Here is a tiny trained network, its code and every weight. The questions are about switching its units off for an input and a target symbol, where a switched-off unit gives its printed mean instead of its output.

import numpy as np


def w(rows, s, z=0):
    codes = np.array(rows[::2]) - 128.0
    scale = np.full(codes.shape[1], s)
    scale[-1] = z or s
    return codes * scale


def norm(h):
    return h / np.sqrt((h * h).mean(-1, keepdims=True) + 1e-5)


def f(y):
    return np.maximum(y, 0)


def softmax(a):
    e = np.exp(a - a.max(-1, keepdims=True))
    return e / e.sum(-1, keepdims=True)


def log_softmax(a):
    a = a - a.max(-1, keepdims=True)
    return a - np.log(np.exp(a).sum(-1, keepdims=True))


def net(x, mask):
    ids = ['ΘΣΩαβεζηλτψ'.index(c) for c in x.split()]
    T = len(ids)
    res = E[ids] + P[:T]
    r = norm(res)
    for j in range(3):
        rows = slice(2 * j, 2 * j + 2)
        q, k, v = (r @ M[0][rows].T for M in (Q, K, V))
        z = softmax(np.where(np.tri(T) > 0, q @ k.T / 2**0.5, -1e9)) @ v
        o = O[0][rows]
        res = res + np.where(mask[j], z, o[:, -1]) @ o[:, :-1]
    y = f(norm(res) @ A[0][:, :-1].T + A[0][:, -1])
    res = res + np.where(mask[3:19], y, B[0][:, -1]) @ B[0][:, :-1]
    return log_softmax(norm(res)[-1] @ U[:, :-1].T + U[:, -1])


Q, K, V, O, A, B = {}, {}, {}, {}, {}, {}
E = w([
[199,141,162,192],'Θ',
[192,255,109,128],'Σ',
[177,131,235,56],'Ω',
[137,94,33,84],'α',
[122,208,190,87],'β',
[168,109,149,124],'ε',
[195,180,215,78],'ζ',
[57,156,108,132],'η',
[151,174,103,117],'λ',
[105,164,98,189],'τ',
[100,93,156,128],'ψ',
],0.031)
P = w([
[118,205,255,22],'0',
[144,177,222,49],'1',
[136,169,207,91],'2',
[137,155,188,111],'3',
[147,143,169,153],'4',
[168,132,155,170],'5',
],0.0085)
Q[0] = w([
[120,185,116,8],'head 1',
[120,191,145,128],'head 1',
[131,82,169,80],'head 2',
[2,81,144,151],'head 2',
[140,108,157,148],'head 3',
[86,136,139,169],'head 3',
],0.068)
K[0] = w([
[156,49,9,2],'head 1',
[94,189,87,77],'head 1',
[151,45,173,75],'head 2',
[13,158,245,123],'head 2',
[130,52,44,138],'head 3',
[96,116,95,167],'head 3',
],0.044)
V[0] = w([
[146,128,137,108],'head 1',
[159,62,3,151],'head 1',
[106,176,134,36],'head 2',
[109,36,35,196],'head 2',
[178,187,158,164],'head 3',
[42,150,168,189],'head 3',
],0.011)
O[0] = w([
[107,124,117,122,135],'head 1',
[132,115,39,10,2],'head 1',
[113,92,45,60,134],'head 2',
[85,125,182,105,9],'head 2',
[187,175,88,142,211],'head 3',
[84,209,79,169,167],'head 3',
],0.011,0.008)
A[0] = w([
[98,121,101,33,135],'neuron 1',
[144,151,164,138,109],'neuron 2',
[53,172,126,98,7],'neuron 3',
[112,41,77,179,81],'neuron 4',
[156,136,145,92,55],'neuron 5',
[183,36,51,212,132],'neuron 6',
[179,122,59,136,48],'neuron 7',
[126,188,183,50,162],'neuron 8',
[151,111,55,58,131],'neuron 9',
[109,66,158,70,148],'neuron 10',
[188,85,169,120,88],'neuron 11',
[126,1,2,251,72],'neuron 12',
[97,57,119,214,53],'neuron 13',
[98,60,81,176,89],'neuron 14',
[175,4,159,126,86],'neuron 15',
[153,146,87,119,46],'neuron 16',
],0.024,0.011)
B[0] = w([
[46,67,116,44,162],'neuron 1',
[122,104,94,120,254],'neuron 2',
[119,147,220,173,139],'neuron 3',
[183,168,136,141,135],'neuron 4',
[160,116,163,139,136],'neuron 5',
[147,181,152,196,234],'neuron 6',
[158,189,105,97,163],'neuron 7',
[141,99,75,148,195],'neuron 8',
[51,101,180,56,178],'neuron 9',
[84,158,68,81,158],'neuron 10',
[166,101,154,96,221],'neuron 11',
[211,177,113,255,155],'neuron 12',
[133,73,151,201,182],'neuron 13',
[177,167,122,160,138],'neuron 14',
[62,79,169,28,193],'neuron 15',
[148,153,142,91,147],'neuron 16',
],0.057,0.0077)
U = w([
[29,139,82,118,255],'Θ',
[146,130,208,106,167],'Σ',
[46,193,226,189,59],'Ω',
[135,240,155,94,114],'α',
[48,209,48,189,167],'β',
[185,193,50,101,146],'ε',
[157,96,105,117,153],'ζ',
[233,73,83,134,43],'η',
[83,44,129,229,115],'λ',
[252,170,188,167,78],'τ',
[126,98,9,168,121],'ψ',
],0.012,0.0053)

Each question gives the input, a string of symbols that net reads in full, and the target symbol t.
The units are the heads (2 rows each of Q, K, V and O) and the neurons (one row each of A and B). Each row of codes is followed by its name. A weight is (code - 128) times the scale printed after its matrix; where a second scale follows, it is the last column's (O, A, B and U).
mask holds one flag per unit, heads first, then neurons. A switched-off unit (its flag False) gives its mean, the last column of its rows in O or B, instead of its output. The means were averaged over made-up inputs and are rounded, as every weight is.
A unit's drop is (log p(t) with every unit on - log p(t) with that unit switched off) / (log p(t) with every unit on - log p(t) with every unit switched off).
The circuit of an input: a set's keep is (log p(t) with only the set's units on - log p(t) with every unit switched off) / (log p(t) with every unit on - log p(t) with every unit switched off). Starting from the 12 units with the biggest drops (on a tie, the unit counted first), units are removed one at a time, each time the one whose removal leaves the highest keep (on an exact tie, the one counted first), for as long as the keep stays at least 0.8.
circuit, biggest first: the units of the circuit, biggest drop first
unit that matters most: the unit with the biggest drop
k most important neurons: the k neurons with the biggest drops, biggest first
heads that matter: for each layer, one digit per head in row order, 1 if its drop is at least 0.15 and else 0, layers parted by /
drop of u: that unit's drop, to one decimal
input Θ Σ Θ Θ η, target Ω: circuit, biggest first : (neuron 3)
input ψ ε α Θ, target Θ: circuit, biggest first : (head 3; head 2; neuron 10)
input τ λ α Θ ε, target Θ: circuit, biggest first : (head 3; neuron 10)
input ζ Θ Σ α, target Θ: heads that matter : 100
input Θ Σ ζ α ψ, target Θ: heads that matter : 011
input τ η λ, target α: heads that matter : 010
input Θ β ε Θ ψ λ, target α: heads that matter : 100
input Θ η Θ τ, target β: heads that matter : 111
input α ζ ψ, target Θ: 2 most important neurons : (neuron 15; neuron 10)
input α τ Θ λ Θ, target Σ: 3 most important neurons : (neuron 15; neuron 11; neuron 6)
input Θ λ ε β Θ τ, target β: 2 most important neurons : (neuron 11; neuron 15)
input Σ ψ τ Θ α, target Θ: drop of head 1 : 1.9
input α τ ζ Θ Θ β, target Θ: drop of head 1 : 0.7
input Θ Θ ψ Θ ψ, target τ: drop of neuron 14 : 0.1
input ψ ε ψ α ζ, target Θ: unit that matters most : head 1
input ψ λ α Θ ψ, target Σ: heads that matter : 011
input τ τ Σ Σ, target ε: heads that matter : 010
input α Θ ε, target Θ: heads that matter : 000
